Here is a tiny trained network, its code and every weight. The questions are about switching its units off for an input and a class, where a switched-off unit gives its printed mean instead of its output.

import numpy as np


def w(rows, s, z=0):
    codes = np.array(rows[::2]) - 128.0
    scale = np.full(codes.shape[1], s)
    scale[-1] = z or s
    return codes * scale


def f(y):
    return np.maximum(y, 0)


def log_softmax(a):
    a = a - a.max(-1, keepdims=True)
    return a - np.log(np.exp(a).sum(-1, keepdims=True))


def net(x, mask):
    res = np.array(x, float).reshape(1, 6) / 4 @ E
    y = f(res @ A[0][:, :-1].T + A[0][:, -1])
    res = res + np.where(mask, y, B[0][:, -1]) @ B[0][:, :-1]
    return log_softmax(res[-1] @ U[:, :-1].T + U[:, -1])


A, B = {}, {}
E = w([
[129,121,136,123,125,132,140,119],'x0',
[175,205,123,61,35,128,153,186],'x1',
[175,94,208,159,104,254,34,96],'x2',
[188,36,33,197,127,115,144,226],'x3',
[123,120,125,128,115,120,110,131],'x4',
[147,132,148,117,154,138,171,112],'x5',
],0.011)
A[0] = w([
[83,20,101,172,171,87,168,136,153],'n0',
[2,152,138,155,126,6,224,186,253],'n1',
[88,145,171,151,204,151,118,101,159],'n2',
[143,226,198,90,76,110,111,138,164],'n3',
[225,108,117,132,60,144,173,255,122],'n4',
[155,56,132,198,178,120,91,159,154],'n5',
[21,148,183,157,209,87,87,60,171],'n6',
],0.0076,0.006)
B[0] = w([
[138,51,104,140,172,97,113,101,209],'n0',
[119,142,84,15,138,63,173,131,252],'n1',
[128,86,132,132,89,168,133,171,184],'n2',
[173,141,95,103,10,133,99,92,192],'n3',
[81,76,220,117,118,103,115,214,214],'n4',
[128,90,107,195,162,135,142,78,201],'n5',
[52,52,164,62,65,126,138,157,216],'n6',
],0.011,0.014)
U = w([
[63,96,143,99,104,82,192,175,233],'0',
[107,86,255,157,105,151,84,157,231],'1',
[156,210,92,97,60,71,159,107,3],'2',
[216,192,138,123,67,176,62,103,54],'3',
[158,89,71,129,216,59,137,114,62],'4',
[169,86,132,255,160,156,136,111,37],'5',
],0.0089,0.0011)

Each question gives the input, the list of numbers given to net, and the class t.
The units are the neurons (one row each of A and B). Each row of codes is followed by its name. A weight is (code - 128) times the scale printed after its matrix; where a second scale follows, it is the last column's (A, B and U).
mask holds one flag per neuron, in row order. A switched-off neuron (its flag False) gives its mean, the last column of its row in B, instead of its output. The means were averaged over made-up inputs and are rounded, as every weight is.
A unit's drop is (log p(t) with every unit on - log p(t) with that unit switched off) / (log p(t) with every unit on - log p(t) with every unit switched off).
The circuit of an input: a set's keep is (log p(t) with only the set's units on - log p(t) with every unit switched off) / (log p(t) with every unit on - log p(t) with every unit switched off). Starting from all 7 units, units are removed one at a time, each time the one whose removal leaves the highest keep (on an exact tie, the one counted first), for as long as the keep stays at least 0.8.
circuit, biggest first: the units of the circuit, biggest drop first
most important unit: the unit with the biggest drop
k most important neurons: the k neurons with the biggest drops, biggest first
input [7,3,-1,-6,7,1], class 2: circuit, biggest first => [n3]
input [-4,-7,2,4,1,8], class 5: 2 most important neurons => [n1; n5]
input [6,2,2,-3,2,4], class 3: circuit, biggest first => [n1; n4; n3]
input [8,8,3,-3,6,-4], class 3: circuit, biggest first => [n1; n3]
input [4,7,6,-1,1,2], class 3: 2 most important neurons => [n3; n6]
input [4,-7,2,7,-2,-6], class 5: 2 most important neurons => [n1; n5]
input [6,-8,5,2,-6,-1], class 5: 3 most important neurons => [n5; n4; n1]
input [0,-1,-2,4,8,-7], class 4: circuit, biggest first => [n6; n0]
input [1,1,0,-1,-1,-1], class 2: circuit, biggest first => [n4; n6]
input [6,1,2,-7,-4,4], class 3: circuit, biggest first => [n3; n4]
input [1,-5,0,1,-3,-5], class 4: 4 most important neurons => [n4; n0; n5; n3]
input [8,6,-3,-1,7,5], class 2: circuit, biggest first => [n3; n6]
input [7,1,0,0,-6,-8], class 2: circuit, biggest first => [n6; n4]
input [-4,-1,-6,6,-5,1], class 4: circuit, biggest first => [n0]
input [-7,0,-8,3,6,-7], class 4: circuit, biggest first => [n6; n0]
input [4,6,1,-1,7,6], class 3: circuit, biggest first => [n1; n3]
input [3,0,7,1,3,7], class 5: 3 most important neurons => [n6; n4; n1]
input [7,-2,-1,1,-3,4], class 4: circuit, biggest first => [n4; n6]
input [6,1,0,-8,0,-6], class 2: 2 most important neurons => [n3; n4]
input [-1,3,2,0,-6,-8], class 3: most important unit => n6
input [-2,-2,7,5,-3,-5], class 5: 2 most important neurons => [n5; n6]
input [-4,6,3,1,-3,7], class 1: 2 most important neurons => [n4; n1]
input [3,7,5,0,8,6], class 3: 2 most important neurons => [n3; n6]
